Below is a small trained network, with its code and all its weights. Each question gives an input and a target symbol and asks what happens when units are switched off, that is, made to give their printed mean instead of their output.

import numpy as np


def w(rows, s, z=0):
    codes = np.array(rows[::2]) - 128.0
    scale = np.full(codes.shape[1], s)
    scale[-1] = z or s
    return codes * scale


def f(y):
    return y / 2 * (1 + np.tanh(0.7978845608 * (y + 0.044715 * y**3)))


def softmax(a):
    e = np.exp(a - a.max(-1, keepdims=True))
    return e / e.sum(-1, keepdims=True)


def log_softmax(a):
    a = a - a.max(-1, keepdims=True)
    return a - np.log(np.exp(a).sum(-1, keepdims=True))


def net(x, mask):
    ids = ['Λαβγεζηθμξφ'.index(c) for c in x.split()]
    T = len(ids)
    res = E[ids] + P[:T]
    q, k, v = (res @ M[0].T for M in (Q, K, V))
    z = softmax(np.where(np.tri(T) > 0, q @ k.T / 4**0.5, -1e9)) @ v
    res = res + np.where(mask[0], z, O[0][:, -1]) @ O[0][:, :-1]
    y = f(res @ A[0][:, :-1].T + A[0][:, -1])
    res = res + np.where(mask[1:9], y, B[0][:, -1]) @ B[0][:, :-1]
    return log_softmax(res[-1] @ U[:, :-1].T + U[:, -1])


Q, K, V, O, A, B = {}, {}, {}, {}, {}, {}
E = w([
[130,172,81,123],'Λ',
[77,140,103,141],'α',
[84,167,94,135],'β',
[97,182,141,134],'γ',
[159,113,104,141],'ε',
[152,127,218,147],'ζ',
[69,97,137,87],'η',
[50,119,197,124],'θ',
[74,169,128,101],'μ',
[155,117,178,179],'ξ',
[170,100,163,255],'φ',
],0.021)
P = w([
[254,154,182,110],'0',
[113,161,121,131],'1',
[109,159,122,129],'2',
[109,142,120,136],'3',
[111,151,120,139],'4',
[111,150,119,136],'5',
[123,139,115,146],'6',
[138,172,128,129],'7',
[137,169,132,134],'8',
[113,168,121,135],'9',
[148,192,135,129],'10',
[156,167,132,138],'11',
[162,179,134,133],'12',
[153,188,141,125],'13',
],0.012)
Q[0] = w([
[130,10,116,124],'H1',
[104,73,78,139],'H1',
[184,99,168,84],'H1',
[108,65,176,93],'H1',
],0.011)
K[0] = w([
[1,150,80,185],'H1',
[106,128,89,98],'H1',
[53,138,84,221],'H1',
[48,110,92,217],'H1',
],0.0099)
V[0] = w([
[40,209,105,104],'H1',
[145,66,202,153],'H1',
[90,70,108,94],'H1',
[164,201,2,172],'H1',
],0.0091)
O[0] = w([
[252,245,223,85,49],'H1',
[165,1,161,101,207],'H1',
[71,149,140,43,1],'H1',
[137,191,30,235,79],'H1',
],0.006,0.0051)
A[0] = w([
[113,127,86,120,201],'N1',
[159,82,55,155,252],'N2',
[169,122,161,126,198],'N3',
[146,154,161,157,190],'N4',
[79,155,71,147,213],'N5',
[111,123,99,4,184],'N6',
[188,107,71,118,180],'N7',
[132,54,143,106,176],'N8',
],0.015,0.0029)
B[0] = w([
[219,50,224,162,171],'N1',
[30,134,183,136,254],'N2',
[68,95,125,37,187],'N3',
[43,99,2,97,203],'N4',
[199,104,208,105,235],'N5',
[147,82,82,203,189],'N6',
[78,120,219,155,174],'N7',
[53,176,103,147,228],'N8',
],0.0072,0.0064)
U = w([
[178,62,66,109,144],'Λ',
[127,112,130,132,1],'α',
[177,87,153,138,72],'β',
[128,206,77,157,136],'γ',
[144,205,150,198,180],'ε',
[120,92,98,40,213],'ζ',
[134,161,116,101,193],'η',
[46,255,176,58,98],'θ',
[111,197,112,66,203],'μ',
[88,125,147,100,66],'ξ',
[46,150,33,177,55],'φ',
],0.0095,0.0038)

Each question gives the input, a string of symbols that net reads in full, and the target symbol t.
The units are the heads (4 rows each of Q, K, V and O) and the neurons (one row each of A and B). Each row of codes is followed by its name. A weight is (code - 128) times the scale printed after its matrix; where a second scale follows, it is the last column's (O, A, B and U).
mask holds one flag per unit, heads first, then neurons. A switched-off unit (its flag False) gives its mean, the last column of its rows in O or B, instead of its output. The means were averaged over made-up inputs and are rounded, as every weight is.
A unit's drop is (log p(t) with every unit on - log p(t) with that unit switched off) / (log p(t) with every unit on - log p(t) with every unit switched off).
The circuit of an input: a set's keep is (log p(t) with only the set's units on - log p(t) with every unit switched off) / (log p(t) with every unit on - log p(t) with every unit switched off). Starting from all 9 units, units are removed one at a time, each time the one whose removal leaves the highest keep (on an exact tie, the one counted first), for as long as the keep stays at least 0.8.
circuit, biggest first: the units of the circuit, biggest drop first
unit that matters most: the unit with the biggest drop
k most important neurons: the k neurons with the biggest drops, biggest first
drop of u: that unit's drop, to one decimal
input ζ α α θ ε α Λ ζ η ζ ε ζ, target ζ: 3 most important neurons : (N3, N4, N2)
input φ φ Λ ζ, target φ: 3 most important neurons : (N8, N5, N1)
input Λ μ θ Λ ξ β ξ ε θ Λ Λ μ, target ε: 2 most important neurons : (N3, N5)
input ζ ξ ξ ξ, target φ: circuit, biggest first : (N8, N5, H1)
input ζ θ φ, target φ: unit that matters most : N8
input γ θ θ θ Λ ζ, target θ: circuit, biggest first : (H1, N3)
input Λ Λ α Λ Λ α φ γ, target ε: 2 most important neurons : (N5, N3)
input Λ α β η α Λ φ μ, target ε: 3 most important neurons : (N5, N3, N1)
input ζ θ μ θ ζ α ε μ φ Λ ξ α ζ Λ, target φ: 4 most important neurons : (N8, N5, N6, N2)
input Λ ξ η θ ε Λ μ φ ζ η α, target ε: 2 most important neurons : (N3, N5)
input Λ Λ ξ β α, target ε: circuit, biggest first : (H1, N5)
input Λ ε Λ ε Λ, target ε: drop of N1 : 0.1
input ζ φ β Λ ζ Λ μ, target φ: drop of N8 : 1.0
input Λ ζ Λ Λ ξ ζ η β, target ε: drop of N3 : 0.2
input α θ ζ, target θ: drop of N8 : 0.3
input α Λ θ Λ ξ Λ ε Λ Λ α ε, target ε: circuit, biggest first : (H1)
